Below is a small trained network, with its code and all its weights. Each question gives an input and a class and asks what happens when units are switched off, that is, made to give their printed mean instead of their output.

import numpy as np


def w(rows, s, z=0):
    codes = np.array(rows[::2]) - 128.0
    scale = np.full(codes.shape[1], s)
    scale[-1] = z or s
    return codes * scale


def f(y):
    return y / 2 * (1 + np.tanh(0.7978845608 * (y + 0.044715 * y**3)))


def log_softmax(a):
    a = a - a.max(-1, keepdims=True)
    return a - np.log(np.exp(a).sum(-1, keepdims=True))


def net(x, mask):
    res = np.array(x, float).reshape(1, 7) / 4 @ E
    y = f(res @ A[0][:, :-1].T + A[0][:, -1])
    res = res + np.where(mask, y, B[0][:, -1]) @ B[0][:, :-1]
    return log_softmax(res[-1] @ U[:, :-1].T + U[:, -1])


A, B = {}, {}
E = w([
[124,127,128],'x0',
[58,202,159],'x1',
[129,128,128],'x2',
[128,127,128],'x3',
[130,128,127],'x4',
[160,130,255],'x5',
[208,195,94],'x6',
],0.0088)
A[0] = w([
[167,124,197,76],'n1',
[76,186,123,97],'n2',
[81,168,76,119],'n3',
[45,62,143,146],'n4',
[187,185,107,81],'n5',
[177,59,111,48],'n6',
[173,208,120,111],'n7',
[54,115,51,3],'n8',
[150,124,181,83],'n9',
[188,63,112,99],'n10',
[91,50,147,74],'n11',
[95,117,53,68],'n12',
[66,246,134,138],'n13',
[91,61,164,88],'n14',
[184,180,121,140],'n15',
[220,186,88,126],'n16',
[107,107,56,84],'n17',
[111,142,92,125],'n18',
[107,125,77,47],'n19',
[130,130,174,77],'n20',
[101,110,173,181],'n21',
[88,129,72,135],'n22',
[122,165,31,111],'n23',
[172,173,109,50],'n24',
[116,160,176,122],'n25',
],0.012,0.0068)
B[0] = w([
[173,196,121,165],'n1',
[124,90,188,163],'n2',
[166,113,178,195],'n3',
[114,186,74,231],'n4',
[95,174,126,181],'n5',
[87,93,255,160],'n6',
[92,151,102,196],'n7',
[135,170,154,185],'n8',
[177,200,135,145],'n9',
[46,34,231,191],'n10',
[93,198,127,166],'n11',
[159,174,149,195],'n12',
[113,39,164,243],'n13',
[124,190,110,169],'n14',
[93,137,100,200],'n15',
[91,145,105,254],'n16',
[163,169,165,197],'n17',
[143,125,146,160],'n18',
[152,227,189,143],'n19',
[148,144,148,133],'n20',
[154,134,88,196],'n21',
[179,146,145,204],'n22',
[145,125,163,250],'n23',
[88,193,157,144],'n24',
[167,83,152,163],'n25',
],0.0099,0.0056)
U = w([
[247,153,130,61],'0',
[134,96,77,249],'1',
[75,66,156,69],'2',
[48,172,61,50],'3',
[154,96,74,211],'4',
],0.014,0.011)

Each question gives the input, the list of numbers given to net, and the class t.
The units are the neurons (one row each of A and B). Each row of codes is followed by its name. A weight is (code - 128) times the scale printed after its matrix; where a second scale follows, it is the last column's (A, B and U).
mask holds one flag per neuron, in row order. A switched-off neuron (its flag False) gives its mean, the last column of its row in B, instead of its output. The means were averaged over made-up inputs and are rounded, as every weight is.
A unit's drop is (log p(t) with every unit on - log p(t) with that unit switched off) / (log p(t) with every unit on - log p(t) with every unit switched off).
The circuit of an input: a set's keep is (log p(t) with only the set's units on - log p(t) with every unit switched off) / (log p(t) with every unit on - log p(t) with every unit switched off). Starting from the 12 units with the biggest drops (on a tie, the unit counted first), units are removed one at a time, each time the one whose removal leaves the highest keep (on an exact tie, the one counted first), for as long as the keep stays at least 0.8.
units of the circuit, in order: the units of the circuit, biggest drop first
unit that matters most: the unit with the biggest drop
top k neurons: the k neurons with the biggest drops, biggest first
drop when u is switched off: that unit's drop, to one decimal
input [-2,8,-3,4,3,6,6], class 2: units of the circuit, in order => n13
input [-4,-4,-2,3,-7,3,3], class 2: units of the circuit, in order => n10; n22
input [-3,5,3,-6,-1,5,-3], class 0: units of the circuit, in order => n10; n9
input [1,-2,2,-6,-2,-3,-8], class 3: units of the circuit, in order => n4; n11
input [5,5,-2,-5,-2,2,3], class 2: top 2 neurons => n13; n4
input [-6,7,0,7,-4,-4,-1], class 2: top 2 neurons => n13; n2
input [5,0,3,-5,4,-6,8], class 3: units of the circuit, in order => n16; n5
input [6,-5,-3,-2,-1,7,-8], class 3: top 2 neurons => n11; n4
input [-2,-6,-7,-3,-6,-7,2], class 0: top 2 neurons => n17; n12
input [2,-8,0,-6,5,-6,-2], class 2: top 2 neurons => n10; n6
input [8,8,-2,-6,7,-7,-7], class 2: top 2 neurons => n13; n2
input [-3,-4,-1,-4,3,-6,-7], class 3: top 2 neurons => n4; n11
input [0,5,4,-7,6,7,-8], class 3: top 3 neurons => n4; n11; n14
input [1,7,-4,3,7,-2,3], class 2: unit that matters most => n13
input [-7,7,6,-7,-6,-5,-1], class 2: top 2 neurons => n13; n2
input [5,-6,6,0,6,7,-6], class 0: top 2 neurons => n1; n9
input [4,-3,0,-4,-8,-6,-3], class 0: drop when n12 is switched off => 0.1
input [1,2,-5,-1,8,5,-4], class 0: drop when n1 is switched off => 0.2
input [4,-8,4,-4,5,2,1], class 2: drop when n10 is switched off => 0.3
input [6,0,-8,6,6,4,5], class 1: top neuron => n4
